Here is a tiny trained network, its code and every weight. The questions are about switching its units off for an input and a target symbol, where a switched-off unit gives its printed mean instead of its output.

import numpy as np


def w(rows, s, z=0):
    codes = np.array(rows[::2]) - 128.0
    scale = np.full(codes.shape[1], s)
    scale[-1] = z or s
    return codes * scale


def f(y):
    return np.maximum(y, 0)


def softmax(a):
    e = np.exp(a - a.max(-1, keepdims=True))
    return e / e.sum(-1, keepdims=True)


def log_softmax(a):
    a = a - a.max(-1, keepdims=True)
    return a - np.log(np.exp(a).sum(-1, keepdims=True))


def net(x, mask):
    ids = ['ΓΘΣΨβεηλξπτφ'.index(c) for c in x.split()]
    T = len(ids)
    res = E[ids] + P[:T]
    u = 0
    for l in range(2):
        q, k, v = (res @ M[l].T for M in (Q, K, V))
        z = softmax(np.where(np.tri(T) > 0, q @ k.T / 4**0.5, -1e9)) @ v
        res = res + np.where(mask[u], z, O[l][:, -1]) @ O[l][:, :-1]
        u += 1
        y = f(res @ A[l][:, :-1].T + A[l][:, -1])
        res = res + np.where(mask[u : u + 8], y, B[l][:, -1]) @ B[l][:, :-1]
        u += 8
    return log_softmax(res[-1] @ U[:, :-1].T + U[:, -1])


Q, K, V, O, A, B = {}, {}, {}, {}, {}, {}
E = w([
[126,84,137,202],'Γ',
[233,102,88,186],'Θ',
[70,154,162,195],'Σ',
[118,207,144,178],'Ψ',
[135,241,99,169],'β',
[170,210,102,171],'ε',
[54,159,172,196],'η',
[136,199,119,176],'λ',
[82,142,179,198],'ξ',
[201,159,205,7],'π',
[182,46,154,197],'τ',
[111,70,163,206],'φ',
],0.015)
P = w([
[115,144,186,158],'0',
[139,143,124,152],'1',
[141,131,110,148],'2',
[145,124,107,143],'3',
[149,120,110,137],'4',
[153,118,123,130],'5',
[160,118,131,123],'6',
[158,111,141,116],'7',
[170,117,146,108],'8',
[162,109,154,100],'9',
[248,137,103,128],'10',
],0.016)
Q[0] = w([
[196,114,211,101],'L0H0',
[118,114,111,25],'L0H0',
[150,135,254,131],'L0H0',
[179,174,211,97],'L0H0',
],0.0093)
K[0] = w([
[204,165,220,180],'L0H0',
[102,109,95,236],'L0H0',
[161,138,203,155],'L0H0',
[170,194,254,187],'L0H0',
],0.0093)
V[0] = w([
[185,122,169,60],'L0H0',
[227,223,6,229],'L0H0',
[125,91,254,224],'L0H0',
[171,225,254,30],'L0H0',
],0.0053)
O[0] = w([
[197,111,118,88,138],'L0H0',
[125,175,226,229,237],'L0H0',
[42,132,8,208,254],'L0H0',
[197,75,124,150,210],'L0H0',
],0.011,0.0044)
A[0] = w([
[79,214,145,89,78],'L0N0',
[181,176,54,73,202],'L0N1',
[163,159,201,188,136],'L0N2',
[34,158,140,2,70],'L0N3',
[225,64,56,139,44],'L0N4',
[65,73,234,150,1],'L0N5',
[195,184,103,142,60],'L0N6',
[96,20,104,89,110],'L0N7',
],0.0094,0.0075)
B[0] = w([
[18,133,40,81,139],'L0N0',
[93,31,255,127,179],'L0N1',
[27,44,138,127,249],'L0N2',
[150,190,218,115,130],'L0N3',
[42,213,144,116,202],'L0N4',
[101,65,156,89,137],'L0N5',
[86,148,95,109,172],'L0N6',
[132,65,110,252,140],'L0N7',
],0.0065,0.011)
Q[1] = w([
[146,218,51,192],'L1H0',
[90,47,162,252],'L1H0',
[33,206,196,147],'L1H0',
[194,179,101,133],'L1H0',
],0.012)
K[1] = w([
[67,43,118,130],'L1H0',
[125,132,152,5],'L1H0',
[168,96,95,39],'L1H0',
[74,110,26,208],'L1H0',
],0.015)
V[1] = w([
[126,4,88,121],'L1H0',
[151,166,82,59],'L1H0',
[56,161,164,87],'L1H0',
[45,129,104,94],'L1H0',
],0.017)
O[1] = w([
[68,139,5,81,142],'L1H0',
[153,15,116,161,5],'L1H0',
[228,185,162,97,167],'L1H0',
[243,182,73,156,164],'L1H0',
],0.012,0.021)
A[1] = w([
[78,144,48,80,71],'L1N0',
[249,143,123,109,71],'L1N1',
[112,108,66,181,18],'L1N2',
[170,157,125,131,43],'L1N3',
[173,143,137,36,171],'L1N4',
[99,190,120,118,1],'L1N5',
[189,59,138,114,135],'L1N6',
[133,126,81,63,55],'L1N7',
],0.012,0.0094)
B[1] = w([
[179,91,233,61,214],'L1N0',
[61,13,102,144,221],'L1N1',
[133,158,204,69,143],'L1N2',
[174,18,123,106,192],'L1N3',
[118,65,60,191,192],'L1N4',
[143,3,92,121,249],'L1N5',
[3,167,156,12,136],'L1N6',
[123,193,167,237,147],'L1N7',
],0.0071,0.017)
U = w([
[147,172,114,111,242],'Γ',
[2,145,131,198,255],'Θ',
[121,135,111,152,130],'Σ',
[135,161,159,165,140],'Ψ',
[161,99,211,173,77],'β',
[140,174,216,167,58],'ε',
[115,117,91,141,111],'η',
[140,164,178,160,89],'λ',
[141,156,113,131,148],'ξ',
[97,95,148,145,120],'π',
[107,112,163,79,57],'τ',
[204,157,133,67,119],'φ',
],0.0091,0.0025)

Each question gives the input, a string of symbols that net reads in full, and the target symbol t.
The units are the heads (4 rows each of Q, K, V and O) and the neurons (one row each of A and B). Each row of codes is followed by its name. A weight is (code - 128) times the scale printed after its matrix; where a second scale follows, it is the last column's (O, A, B and U).
mask holds one flag per unit, layer by layer, with each layer's heads first. A switched-off unit (its flag False) gives its mean, the last column of its rows in O or B, instead of its output. The means were averaged over made-up inputs and are rounded, as every weight is.
A unit's drop is (log p(t) with every unit on - log p(t) with that unit switched off) / (log p(t) with every unit on - log p(t) with every unit switched off).
The circuit of an input: a set's keep is (log p(t) with only the set's units on - log p(t) with every unit switched off) / (log p(t) with every unit on - log p(t) with every unit switched off). Starting from the 12 units with the biggest drops (on a tie, the unit counted first), units are removed one at a time, each time the one whose removal leaves the highest keep (on an exact tie, the one counted first), for as long as the keep stays at least 0.8.
units of the circuit, in order: the units of the circuit, biggest drop first
unit that matters most: the unit with the biggest drop
top k neurons: the k neurons with the biggest drops, biggest first
top k neurons in layer l: the k neurons of layer l with the biggest drops, biggest first
input Θ β Θ Θ β Θ, target β: top 2 neurons	L0N0; L0N4
input φ π λ τ η Ψ Θ β Σ, target η: units of the circuit, in order	L0H0; L1H0; L1N1
input τ Θ Θ ε, target Θ: top neuron	L0N2
input Σ ε φ, target ε: units of the circuit, in order	L1H0; L0H0
input π π π, target τ: top 4 neurons	L1N0; L0N7; L0N2; L0N0
input η λ Θ τ, target Θ: units of the circuit, in order	L0H0; L1H0
input Θ β τ, target β: top 3 neurons	L0N4; L0N6; L0N0
input π η Ψ, target τ: units of the circuit, in order	L0H0; L1N0; L1H0
input φ β β Θ η ε π, target η: units of the circuit, in order	L0H0; L1H0; L1N1
input η Θ Γ Θ Γ ξ λ λ β Θ ξ, target Θ: top 3 neurons in layer 1	L1N0; L1N3; L1N2
input τ τ ξ η τ Ψ, target τ: units of the circuit, in order	L1N0; L1H0
input Θ Θ Ψ π Ψ Θ, target β: top 2 neurons in layer 0	L0N1; L0N0
input π Θ ξ, target τ: units of the circuit, in order	L0H0; L1H0; L1N0
input β Θ π, target ε: top 2 neurons	L0N4; L1N1
input Γ Θ Θ Θ φ ε φ π π τ, target π: top 3 neurons in layer 1	L1N1; L1N6; L1N0
input Θ Γ β λ, target β: top 2 neurons in layer 1	L1N3; L1N1
input π ε η λ τ Θ, target τ: top 4 neurons	L1N0; L0N7; L0N1; L0N2
input Θ β φ Θ, target φ: unit that matters most	L0H0
input Γ η Θ φ Θ φ ε ε η, target ε: units of the circuit, in order	L0H0; L1H0
input β τ ε ε π φ Θ ε Γ, target ε: top 2 neurons	L0N4; L1N5
input Σ Θ Ψ Θ Θ τ φ Γ Θ Θ Θ, target Θ: top 2 neurons	L0N1; L0N2
input Θ ε ξ ε Θ φ, target Θ: top 2 neurons	L0N4; L1N0
input Θ φ φ ξ Ψ π τ τ Σ, target β: top 2 neurons in layer 1	L1N1; L1N3
